Below are the code and all the weights of a small trained network. Each question names an input and a class and asks about switching units off, where a switched-off unit gives its printed mean instead of its output.

import numpy as np


def w(rows, s, z=0):
    codes = np.array(rows[::2]) - 128.0
    scale = np.full(codes.shape[1], s)
    scale[-1] = z or s
    return codes * scale


def norm(h):
    return h / np.sqrt((h * h).mean(-1, keepdims=True) + 1e-5)


def f(y):
    return np.maximum(y, 0)


def log_softmax(a):
    a = a - a.max(-1, keepdims=True)
    return a - np.log(np.exp(a).sum(-1, keepdims=True))


def net(x, mask):
    res = np.array(x, float).reshape(1, 5) / 4 @ E
    u = 0
    for l in range(2):
        y = f(norm(res) @ A[l][:, :-1].T + A[l][:, -1])
        res = res + np.where(mask[u : u + 15], y, B[l][:, -1]) @ B[l][:, :-1]
        u += 15
    return log_softmax(norm(res)[-1] @ U[:, :-1].T + U[:, -1])


A, B = {}, {}
E = w([
[88,151,120,165,143,169,80,116],'x0',
[105,68,92,201,108,145,204,70],'x1',
[114,117,29,226,65,94,134,214],'x2',
[193,144,54,219,83,152,74,97],'x3',
[162,30,71,110,168,7,163,118],'x4',
],0.0017)
A[0] = w([
[162,159,216,95,130,193,178,41,104],'0.n1',
[140,146,124,180,117,175,55,99,238],'0.n2',
[110,151,216,53,188,195,61,152,122],'0.n3',
[108,94,159,147,126,156,106,40,25],'0.n4',
[214,168,148,56,100,103,77,149,26],'0.n5',
[163,59,77,238,72,72,173,133,122],'0.n6',
[34,183,123,106,85,138,155,142,72],'0.n7',
[187,94,89,146,101,96,189,228,149],'0.n8',
[174,164,93,101,172,74,38,120,27],'0.n9',
[50,65,143,98,88,108,247,114,22],'0.n10',
[126,110,127,170,86,143,185,114,3],'0.n11',
[89,47,140,38,160,31,184,158,112],'0.n12',
[121,130,130,134,212,115,79,75,196],'0.n13',
[97,171,161,95,157,103,54,141,129],'0.n14',
[79,101,188,79,217,3,184,156,144],'0.n15',
],0.0032,0.0015)
B[0] = w([
[156,176,32,118,105,140,70,77,210],'0.n1',
[104,119,140,63,96,68,156,131,224],'0.n2',
[119,51,61,216,142,91,183,176,246],'0.n3',
[91,158,52,92,158,137,131,101,154],'0.n4',
[193,108,207,132,72,86,53,156,172],'0.n5',
[48,89,81,140,77,68,136,159,250],'0.n6',
[123,114,182,99,195,159,146,147,170],'0.n7',
[97,144,70,143,139,192,134,72,219],'0.n8',
[208,119,187,29,103,133,86,61,167],'0.n9',
[235,162,202,3,186,155,158,180,189],'0.n10',
[198,45,140,146,162,136,158,166,152],'0.n11',
[92,105,223,83,216,248,143,165,244],'0.n12',
[101,161,154,86,96,139,171,148,187],'0.n13',
[166,106,186,177,80,108,131,162,193],'0.n14',
[26,52,190,138,254,174,229,217,253],'0.n15',
],0.0034,0.003)
A[1] = w([
[130,188,118,152,149,131,109,203,102],'1.n1',
[145,119,104,162,109,98,82,94,106],'1.n2',
[117,44,180,121,253,137,186,156,59],'1.n3',
[209,126,172,106,98,109,116,128,61],'1.n4',
[204,164,133,81,148,185,125,75,165],'1.n5',
[187,91,94,113,151,48,135,68,189],'1.n6',
[245,149,200,111,136,95,56,146,90],'1.n7',
[164,48,150,93,235,83,186,140,79],'1.n8',
[163,57,123,51,170,86,99,126,219],'1.n9',
[128,121,59,178,106,177,171,90,137],'1.n10',
[82,199,135,172,98,153,90,124,76],'1.n11',
[119,94,182,118,204,156,225,165,102],'1.n12',
[52,172,204,149,151,148,114,171,5],'1.n13',
[109,202,105,89,177,160,150,25,96],'1.n14',
[216,145,134,134,105,104,97,197,152],'1.n15',
],0.0045,0.0016)
B[1] = w([
[111,122,180,101,164,151,187,101,153],'1.n1',
[111,119,120,128,126,132,165,165,149],'1.n2',
[92,212,175,184,167,225,199,216,255],'1.n3',
[166,69,170,190,88,112,68,45,147],'1.n4',
[132,100,102,78,153,64,83,120,157],'1.n5',
[96,156,170,177,118,193,149,193,157],'1.n6',
[149,47,189,197,58,100,74,61,163],'1.n7',
[111,206,171,137,172,229,201,207,219],'1.n8',
[114,167,205,121,139,173,128,103,185],'1.n9',
[118,110,122,82,143,52,105,139,178],'1.n10',
[149,99,133,120,180,133,168,129,155],'1.n11',
[155,202,184,156,176,220,200,170,249],'1.n12',
[126,194,153,118,188,215,208,253,176],'1.n13',
[201,206,86,45,177,101,61,94,155],'1.n14',
[151,97,187,122,140,150,139,60,160],'1.n15',
],0.0046,0.0057)
U = w([
[200,49,246,219,41,80,32,43,67],'0',
[193,235,40,23,208,52,33,54,4],'1',
[89,210,210,178,210,232,229,242,241],'2',
[30,55,2,231,28,7,151,193,87],'3',
],0.0055,0.0035)

Each question gives the input, the list of numbers given to net, and the class t.
The units are the neurons (one row each of A and B). Each row of codes is followed by its name. A weight is (code - 128) times the scale printed after its matrix; where a second scale follows, it is the last column's (A, B and U).
mask holds one flag per neuron, layer by layer. A switched-off neuron (its flag False) gives its mean, the last column of its row in B, instead of its output. The means were averaged over made-up inputs and are rounded, as every weight is.
A unit's drop is (log p(t) with every unit on - log p(t) with that unit switched off) / (log p(t) with every unit on - log p(t) with every unit switched off).
The circuit of an input: a set's keep is (log p(t) with only the set's units on - log p(t) with every unit switched off) / (log p(t) with every unit on - log p(t) with every unit switched off). Starting from the 12 units with the biggest drops (on a tie, the unit counted first), units are removed one at a time, each time the one whose removal leaves the highest keep (on an exact tie, the one counted first), for as long as the keep stays at least 0.8.
circuit, biggest first: the units of the circuit, biggest drop first
top k neurons: the k neurons with the biggest drops, biggest first
k most important neurons of layer l: the k neurons of layer l with the biggest drops, biggest first
drop of u: that unit's drop, to one decimal
input [2,-5,5,4,-2], class 0: top 2 neurons -> [0.n15, 1.n3]
input [8,-1,-8,3,-7], class 1: top 2 neurons -> [0.n1, 0.n15]
input [5,7,-7,6,6], class 1: top 2 neurons -> [0.n15, 1.n3]
input [8,-5,6,8,-1], class 3: top 3 neurons -> [1.n12, 1.n3, 1.n8]
input [8,8,-7,4,5], class 1: top 2 neurons -> [0.n15, 1.n14]
input [-8,-8,7,7,5], class 3: circuit, biggest first -> [0.n6, 1.n12, 1.n3]
input [-3,7,3,1,1], class 3: top 2 neurons -> [0.n6, 0.n15]
input [-2,-3,3,6,-3], class 0: top 3 neurons -> [1.n3, 1.n8, 1.n12]
input [4,-2,-7,0,-3], class 1: top 3 neurons -> [0.n1, 0.n15, 0.n12]
input [2,-4,-6,1,-1], class 0: top neuron -> [0.n15]
input [4,-2,2,5,6], class 3: top 4 neurons -> [1.n12, 1.n3, 0.n6, 1.n8]
input [-1,5,0,4,-7], class 1: top 3 neurons -> [0.n3, 1.n3, 0.n15]
input [0,7,-6,1,1], class 1: top 4 neurons -> [0.n1, 1.n14, 0.n15, 0.n3]
input [-6,-7,5,6,3], class 0: top neuron -> [0.n9]
input [-4,-7,7,2,-6], class 0: 2 most important neurons of layer 0 -> [0.n15, 0.n12]
input [7,7,6,2,-5], class 3: drop of 1.n12 -> 0.1
input [-7,3,-7,4,0], class 1: drop of 0.n1 -> 0.2
input [2,6,3,3,6], class 3: 2 most important neurons of layer 0 -> [0.n15, 0.n6]
